[[ 12  -9  -4  16  14]
 [ -9   1 -12  32  -4]
 [ -9   1 -12  32 -20]]
->
[[12 -9]
 [-9  1]]

[[ 35   3 -24 -12]
 [-40  -3   6  -9]]
->
[[ 35   3]
 [-40  -3]]

[[-38 -21 -29]
 [-33 -13 -24]
 [-23  -8 -15]
 [-18  -8 -14]
 [ 25  15  17]]
->
[[-38 -21]
 [-33 -13]]

[[ -9 -24]
 [ 13  37]
 [  6   9]
 [ 15  21]]
->
[[ -9 -24]
 [ 13  37]]

[[-29   9]
 [-21  34]
 [ 29 -28]
 [-26  33]]
->
[[-29   9]
 [-21  34]]

[[ 25   0 -21]
 [  7  -6  -1]
 [  9  34  -6]]
->
[[25  0]
 [ 7 -6]]
---
[[-17 -20  17  -3  32   2 -20   8]
 [ -8  -1   8   6  -9   5  13 -10]
 [ 20  24   6   0 -26  -2  19   0]
 [ 21  11  16  -1  -5  20 -33  42]
 [-26   3  23  23  -6  19   6  23]
 [-19  15  -4  25 -15   2   2  33]
 [ 30  15 -25   1  22 -20  -2  40]
 [  3  24 -15  23 -15  -5   5  42]
 [-23  13  26 -22  12  26  10  16]
 [ -8  21  31 -18  -7  21 -12  28]]
->
[[ -8  21  31 -18  -7  21 -12  28]
 [-23  13  26 -22  12  26  10  16]
 [  3  24 -15  23 -15  -5   5  42]
 [ 30  15 -25   1  22 -20  -2  40]
 [-19  15  -4  25 -15   2   2  33]
 [-26   3  23  23  -6  19   6  23]
 [ 21  11  16  -1  -5  20 -33  42]
 [ 20  24   6   0 -26  -2  19   0]
 [ -8  -1   8   6  -9   5  13 -10]
 [-17 -20  17  -3  32   2 -20   8]]

[[  0   0   0   0   0   0   0   0]
 [ 25   7  10  -2  27   9   5   6]
 [  0   2  -1   1   0  -1  -1  -1]
 [ -4  -3  -1  14  -7 -31  30 -32]]
->
[[ -4  -3  -1  14  -7 -31  30 -32]
 [  0   2  -1   1   0  -1  -1  -1]
 [ 25   7  10  -2  27   9   5   6]
 [  0   0   0   0   0   0   0   0]]

[[  1 -30  19 -18  29  27 -15  -5]
 [ -6  13  21  33   5  26   7 -11]
 [  2 -36  23 -21  34  31 -18  -5]
 [  8  -8 -10  17   6 -16  -6  19]
 [  8  -7 -16  33  14 -20  -7  19]
 [ -5  -6 -17 -35 -39 -16   1  -5]
 [ -6  -6 -17 -36 -39 -20   2  -7]
 [ -5  13   5   9   0   7   7 -11]
 [  2 -36  23 -30  34  31 -18  -7]
 [  1  -4  -1  -4  -1  -1  -2   1]
 [ -4  -7 -16 -36 -39 -16   1  -4]
 [  1  -8  -2  -8  -3  -1  -4   3]]
->
[[  1  -8  -2  -8  -3  -1  -4   3]
 [ -4  -7 -16 -36 -39 -16   1  -4]
 [  1  -4  -1  -4  -1  -1  -2   1]
 [  2 -36  23 -30  34  31 -18  -7]
 [ -5  13   5   9   0   7   7 -11]
 [ -6  -6 -17 -36 -39 -20   2  -7]
 [ -5  -6 -17 -35 -39 -16   1  -5]
 [  8  -7 -16  33  14 -20  -7  19]
 [  8  -8 -10  17   6 -16  -6  19]
 [  2 -36  23 -21  34  31 -18  -5]
 [ -6  13  21  33   5  26   7 -11]
 [  1 -30  19 -18  29  27 -15  -5]]

[[-20  37 -37 -33 -12 -33  31 -37 -23]
 [-39  31 -26 -26 -17 -30  27 -18 -23]]
->
[[-39  31 -26 -26 -17 -30  27 -18 -23]
 [-20  37 -37 -33 -12 -33  31 -37 -23]]

[[ 14   6 -11  34  20  -9   7]
 [ 19 -14  34  -5  -2   7   4]
 [-26   4 -20   8  10 -13   3]]
->
[[-26   4 -20   8  10 -13   3]
 [ 19 -14  34  -5  -2   7   4]
 [ 14   6 -11  34  20  -9   7]]

[[ 33  21]
 [ 14   9]
 [-24  -6]
 [ 19  13]
 [ 11   4]
 [ 11   4]
 [ 32  19]
 [ 10   8]]
->
[[ 10   8]
 [ 32  19]
 [ 11   4]
 [ 11   4]
 [ 19  13]
 [-24  -6]
 [ 14   9]
 [ 33  21]]
